Here is a tiny trained network, its code and every weight. The questions are about switching its units off for an input and a class, where a switched-off unit gives its printed mean instead of its output.

import numpy as np


def w(rows, s, z=0):
    codes = np.array(rows[::2]) - 128.0
    scale = np.full(codes.shape[1], s)
    scale[-1] = z or s
    return codes * scale


def norm(h):
    return h / np.sqrt((h * h).mean(-1, keepdims=True) + 1e-5)


def f(y):
    return y / 2 * (1 + np.tanh(0.7978845608 * (y + 0.044715 * y**3)))


def log_softmax(a):
    a = a - a.max(-1, keepdims=True)
    return a - np.log(np.exp(a).sum(-1, keepdims=True))


def net(x, mask):
    res = np.array(x, float).reshape(1, 6) / 4 @ E
    u = 0
    for l in range(2):
        y = f(norm(res) @ A[l][:, :-1].T + A[l][:, -1])
        res = res + np.where(mask[u : u + 5], y, B[l][:, -1]) @ B[l][:, :-1]
        u += 5
    return log_softmax(norm(res)[-1] @ U[:, :-1].T + U[:, -1])


A, B = {}, {}
E = w([
[162,183,183],'x0',
[129,128,127],'x1',
[189,149,9],'x2',
[245,103,102],'x3',
[128,129,128],'x4',
[129,128,128],'x5',
],0.013)
A[0] = w([
[113,215,100,53],'0.n1',
[138,4,150,225],'0.n2',
[187,34,205,6],'0.n3',
[178,116,173,28],'0.n4',
[119,55,107,1],'0.n5',
],0.027,0.0072)
B[0] = w([
[214,41,120,166],'0.n1',
[158,177,2,255],'0.n2',
[182,28,235,198],'0.n3',
[68,95,190,164],'0.n4',
[196,10,200,150],'0.n5',
],0.038,0.0093)
A[1] = w([
[183,254,205,152],'1.n1',
[175,182,116,253],'1.n2',
[143,126,200,201],'1.n3',
[76,160,87,236],'1.n4',
[67,71,33,168],'1.n5',
],0.036,0.0032)
B[1] = w([
[59,24,20,161],'1.n1',
[12,131,69,195],'1.n2',
[46,149,84,194],'1.n3',
[114,182,31,185],'1.n4',
[184,184,253,249],'1.n5',
],0.031,0.016)
U = w([
[132,252,87,231],'0',
[210,59,66,203],'1',
[39,105,32,193],'2',
[59,51,209,32],'3',
[197,174,242,4],'4',
],0.023,0.0043)

Each question gives the input, the list of numbers given to net, and the class t.
The units are the neurons (one row each of A and B). Each row of codes is followed by its name. A weight is (code - 128) times the scale printed after its matrix; where a second scale follows, it is the last column's (A, B and U).
mask holds one flag per neuron, layer by layer. A switched-off neuron (its flag False) gives its mean, the last column of its row in B, instead of its output. The means were averaged over made-up inputs and are rounded, as every weight is.
A unit's drop is (log p(t) with every unit on - log p(t) with that unit switched off) / (log p(t) with every unit on - log p(t) with every unit switched off).
The circuit of an input: a set's keep is (log p(t) with only the set's units on - log p(t) with every unit switched off) / (log p(t) with every unit on - log p(t) with every unit switched off). Starting from all 10 units, units are removed one at a time, each time the one whose removal leaves the highest keep (on an exact tie, the one counted first), for as long as the keep stays at least 0.8.
circuit, biggest first: the units of the circuit, biggest drop first
most important unit: the unit with the biggest drop
top k neurons: the k neurons with the biggest drops, biggest first
top k neurons in layer l: the k neurons of layer l with the biggest drops, biggest first
input [-8,0,8,4,2,-5], class 0: circuit, biggest first : (1.n5)
input [5,1,5,1,0,-5], class 2: top 2 neurons in layer 0 : (0.n3, 0.n5)
input [-2,2,0,-2,-3,-6], class 0: top 4 neurons : (0.n3, 0.n1, 1.n4, 1.n5)
input [1,3,0,3,-3,-4], class 3: top 4 neurons : (0.n3, 1.n4, 0.n4, 1.n2)
input [6,-5,-1,-6,3,-3], class 2: top 3 neurons : (0.n2, 1.n5, 0.n3)
input [3,1,-4,0,-8,2], class 2: top 2 neurons in layer 1 : (1.n3, 1.n5)
input [3,1,4,1,-3,5], class 2: top 2 neurons in layer 0 : (0.n2, 0.n3)
input [-1,-6,0,-5,0,2], class 0: top 2 neurons : (0.n3, 1.n4)
input [-8,-6,-8,2,8,-3], class 1: top 2 neurons : (0.n3, 0.n2)
input [8,7,-1,7,-6,0], class 3: top 2 neurons in layer 0 : (0.n3, 0.n4)
input [0,-8,-5,-7,0,3], class 0: top 2 neurons in layer 1 : (1.n2, 1.n3)
input [3,-5,3,2,-2,-5], class 2: top 2 neurons : (0.n2, 1.n5)
input [-2,5,1,-4,-8,-7], class 4: top 3 neurons : (0.n3, 0.n2, 1.n5)
input [4,-7,1,-2,2,-2], class 1: most important unit : 0.n1
input [8,-1,-1,2,6,-8], class 3: top 3 neurons : (0.n2, 0.n4, 1.n4)
input [0,-2,0,3,4,2], class 1: top 3 neurons : (0.n3, 0.n2, 1.n5)
input [-3,8,-2,5,-1,-4], class 1: circuit, biggest first : (0.n3, 0.n2)
input [-5,-2,7,-1,-1,-6], class 4: top 2 neurons : (0.n2, 1.n5)
input [4,0,1,2,-6,-5], class 2: top 4 neurons : (0.n2, 1.n3, 1.n5, 0.n3)
input [-8,-2,1,-6,-6,-8], class 4: most important unit : 1.n5
input [-2,7,7,8,-3,-1], class 0: top 3 neurons in layer 1 : (1.n1, 1.n5, 1.n3)
input [-4,4,1,3,0,5], class 0: top 2 neurons in layer 0 : (0.n2, 0.n3)
